Here is a tiny trained network, its code and every weight. The questions are about switching its units off for an input and a target symbol, where a switched-off unit gives its printed mean instead of its output.

import numpy as np


def w(rows, s, z=0):
    codes = np.array(rows[::2]) - 128.0
    scale = np.full(codes.shape[1], s)
    scale[-1] = z or s
    return codes * scale


def norm(h):
    return h / np.sqrt((h * h).mean(-1, keepdims=True) + 1e-5)


def softmax(a):
    e = np.exp(a - a.max(-1, keepdims=True))
    return e / e.sum(-1, keepdims=True)


def log_softmax(a):
    a = a - a.max(-1, keepdims=True)
    return a - np.log(np.exp(a).sum(-1, keepdims=True))


def net(x, mask):
    ids = ['αδεθλω'.index(c) for c in x.split()]
    T = len(ids)
    res = E[ids] + P[:T]
    u = 0
    for l in range(2):
        r = norm(res)
        for j in range(3):
            rows = slice(2 * j, 2 * j + 2)
            q, k, v = (r @ M[l][rows].T for M in (Q, K, V))
            z = softmax(np.where(np.tri(T) > 0, q @ k.T / 2**0.5, -1e9)) @ v
            o = O[l][rows]
            res = res + np.where(mask[u + j], z, o[:, -1]) @ o[:, :-1]
        u += 3
    return log_softmax(norm(res)[-1] @ U[:, :-1].T + U[:, -1])


Q, K, V, O = {}, {}, {}, {}
E = w([
[101,149,102,134,165,123,127,158,155,186,88,51],'α',
[142,130,100,109,72,149,114,123,167,94,115,19],'δ',
[151,103,157,159,213,135,104,164,183,109,89,71],'ε',
[149,196,115,105,117,104,139,45,162,205,120,146],'θ',
[100,159,100,101,179,229,199,127,74,79,145,213],'λ',
[254,109,110,131,185,112,125,133,105,127,117,87],'ω',
],0.0078)
P = w([
[87,87,152,39,71,3,103,149,27,111,212,166],'0',
[110,169,56,71,157,114,59,168,125,148,92,203],'1',
[123,169,93,104,176,118,100,134,150,129,99,155],'2',
[122,157,110,129,160,118,124,130,172,129,96,129],'3',
[116,147,135,146,152,128,128,120,175,134,99,118],'4',
[116,143,154,154,144,124,138,124,174,135,105,106],'5',
[123,136,178,167,146,135,129,119,164,136,106,89],'6',
[122,125,189,162,133,134,136,113,160,143,100,72],'7',
[124,117,211,157,134,145,145,119,155,150,96,64],'8',
[136,119,227,152,127,147,153,111,167,162,98,64],'9',
[137,108,247,150,129,146,173,119,173,161,101,62],'10',
],0.0034)
Q[0] = w([
[4,128,107,170,62,105,107,151,122,129,213,204],'0.h0',
[209,108,102,107,145,135,130,86,89,102,121,139],'0.h0',
[69,159,102,122,147,118,118,169,167,115,174,168],'0.h1',
[138,79,254,129,86,33,97,81,161,168,163,112],'0.h1',
[163,107,241,122,132,154,186,108,97,134,127,142],'0.h2',
[144,129,109,147,237,126,86,170,159,177,24,123],'0.h2',
],0.0051)
K[0] = w([
[127,25,89,156,134,119,77,232,132,63,75,62],'0.h0',
[54,114,179,144,217,115,140,171,137,138,164,175],'0.h0',
[120,120,213,121,132,126,122,107,184,128,116,93],'0.h1',
[109,51,97,186,167,180,166,212,112,3,142,105],'0.h1',
[89,134,78,135,153,147,141,145,91,107,136,205],'0.h2',
[168,124,220,225,240,109,178,157,163,219,83,119],'0.h2',
],0.0049)
V[0] = w([
[102,113,101,118,130,102,123,190,45,69,146,108],'0.h0',
[91,140,101,157,114,182,142,157,118,46,115,182],'0.h0',
[77,189,111,73,126,147,184,119,96,113,147,190],'0.h1',
[157,135,119,90,85,78,77,93,174,181,115,142],'0.h1',
[180,123,163,136,108,2,34,141,166,190,96,90],'0.h2',
[114,84,166,126,226,130,152,223,98,169,117,153],'0.h2',
],0.0041)
O[0] = w([
[156,160,208,150,112,111,153,135,107,119,225,108,40],'0.h0',
[207,122,159,127,48,168,138,188,113,127,131,124,82],'0.h0',
[122,154,246,118,190,111,149,81,67,140,139,27,120],'0.h1',
[142,113,165,89,79,13,52,147,143,147,147,119,211],'0.h1',
[154,166,221,21,169,156,142,104,56,73,210,205,254],'0.h2',
[110,169,137,124,108,2,82,129,66,136,198,61,198],'0.h2',
],0.004,0.00091)
Q[1] = w([
[64,150,110,102,243,154,119,118,188,74,69,117],'1.h0',
[131,96,114,151,19,104,116,178,131,132,165,98],'1.h0',
[154,190,42,170,161,152,245,113,65,172,137,173],'1.h1',
[93,255,74,95,117,140,149,135,141,145,119,90],'1.h1',
[116,146,142,252,156,147,175,133,115,154,121,92],'1.h2',
[140,100,137,96,122,80,99,143,126,109,178,212],'1.h2',
],0.0079)
K[1] = w([
[88,155,100,173,172,180,255,137,89,105,44,178],'1.h0',
[201,130,166,115,85,154,73,91,150,132,161,102],'1.h0',
[172,115,131,140,115,143,187,70,111,242,122,201],'1.h1',
[55,194,111,90,73,121,172,65,118,186,125,116],'1.h1',
[58,57,111,239,132,117,155,230,104,116,138,174],'1.h2',
[203,110,217,48,150,134,113,105,118,81,209,128],'1.h2',
],0.0079)
V[1] = w([
[151,111,83,122,150,86,69,44,247,176,80,54],'1.h0',
[206,149,117,124,180,159,118,195,154,50,64,47],'1.h0',
[254,130,141,93,156,68,106,99,49,143,201,144],'1.h1',
[169,119,148,153,158,184,96,209,134,63,167,89],'1.h1',
[123,130,99,88,104,172,200,165,24,73,180,148],'1.h2',
[42,197,171,112,242,181,176,146,44,116,97,203],'1.h2',
],0.004)
O[1] = w([
[87,171,64,28,134,139,148,192,228,102,192,196,1],'1.h0',
[76,38,43,142,74,114,134,141,188,110,73,124,206],'1.h0',
[33,76,128,152,54,219,144,151,181,147,78,106,144],'1.h1',
[102,213,74,122,94,153,143,57,121,188,153,254,146],'1.h1',
[58,174,87,50,185,31,112,165,227,121,205,196,207],'1.h2',
[101,131,12,39,66,158,114,160,254,75,138,185,234],'1.h2',
],0.0041,0.0035)
U = w([
[165,142,145,69,140,3,83,115,131,118,190,118,222],'α',
[74,104,91,99,117,191,168,154,184,135,102,156,143],'δ',
[134,169,189,188,112,176,85,144,160,147,154,152,5],'ε',
[119,74,157,166,129,125,111,90,100,128,64,92,142],'θ',
[102,170,113,163,134,141,206,111,71,130,140,171,163],'λ',
[205,125,144,134,89,134,140,182,113,179,158,145,70],'ω',
],0.0066,0.002)

Each question gives the input, a string of symbols that net reads in full, and the target symbol t.
The units are the heads (2 rows each of Q, K, V and O). Each row of codes is followed by its name. A weight is (code - 128) times the scale printed after its matrix; where a second scale follows, it is the last column's (O and U).
mask holds one flag per head, layer by layer. A switched-off head (its flag False) gives its mean, the last column of its rows in O, instead of its output. The means were averaged over made-up inputs and are rounded, as every weight is.
A unit's drop is (log p(t) with every unit on - log p(t) with that unit switched off) / (log p(t) with every unit on - log p(t) with every unit switched off).
The circuit of an input: a set's keep is (log p(t) with only the set's units on - log p(t) with every unit switched off) / (log p(t) with every unit on - log p(t) with every unit switched off). Starting from all 6 units, units are removed one at a time, each time the one whose removal leaves the highest keep (on an exact tie, the one counted first), for as long as the keep stays at least 0.8.
circuit, biggest first: the units of the circuit, biggest drop first
unit that matters most: the unit with the biggest drop
which heads matter: for each layer, one digit per head in row order, 1 if its drop is at least 0.15 and else 0, layers parted by /
drop when u is switched off: that unit's drop, to one decimal
input α ω ε δ, target α: which heads matter -> 111 / 111
input ε ε δ δ ε δ δ δ δ ω ε, target δ: unit that matters most -> 1.h0
input δ ω ω, target δ: which heads matter -> 000 / 110
input λ λ λ ε δ ε δ θ λ λ, target θ: circuit, biggest first -> [1.h2 0.h2 0.h1]
input δ ε λ θ δ δ δ α ε λ θ, target δ: circuit, biggest first -> [0.h2 1.h2]
input δ ε λ δ α ε ω, target ω: circuit, biggest first -> [0.h0 1.h0 1.h2]
input δ ω λ ω λ ε θ ω, target δ: which heads matter -> 011 / 011
input δ δ δ α λ ε ε, target ε: circuit, biggest first -> [0.h2 1.h1 0.h0]
input ω λ θ ω ε θ ω, target θ: circuit, biggest first -> [0.h0 1.h0]
input λ ε θ δ, target θ: which heads matter -> 100 / 001
input δ ε δ λ θ, target θ: which heads matter -> 000 / 010
input λ λ δ λ ω δ α α α, target α: which heads matter -> 001 / 011
input λ δ θ ε ω, target θ: circuit, biggest first -> [0.h0 1.h2]
input δ α α ε λ λ δ δ δ, target δ: unit that matters most -> 0.h2
input δ ω λ λ ε δ δ δ ε ε, target δ: which heads matter -> 101 / 011
input δ α δ λ ε, target ε: which heads matter -> 101 / 110
input λ δ δ ε δ ε δ δ δ λ δ, target δ: which heads matter -> 001 / 100
input θ δ α ω δ ε δ θ, target δ: drop when 1.h1 is switched off -> 0.2
input θ ω ω ω ε δ α ω λ, target θ: drop when 0.h1 is switched off -> 0.5
input θ δ δ θ ε, target α: unit that matters most -> 0.h2
input δ δ λ δ δ ω, target ω: drop when 0.h2 is switched off -> 0.0
input α ω δ ε, target α: drop when 0.h2 is switched off -> 1.7
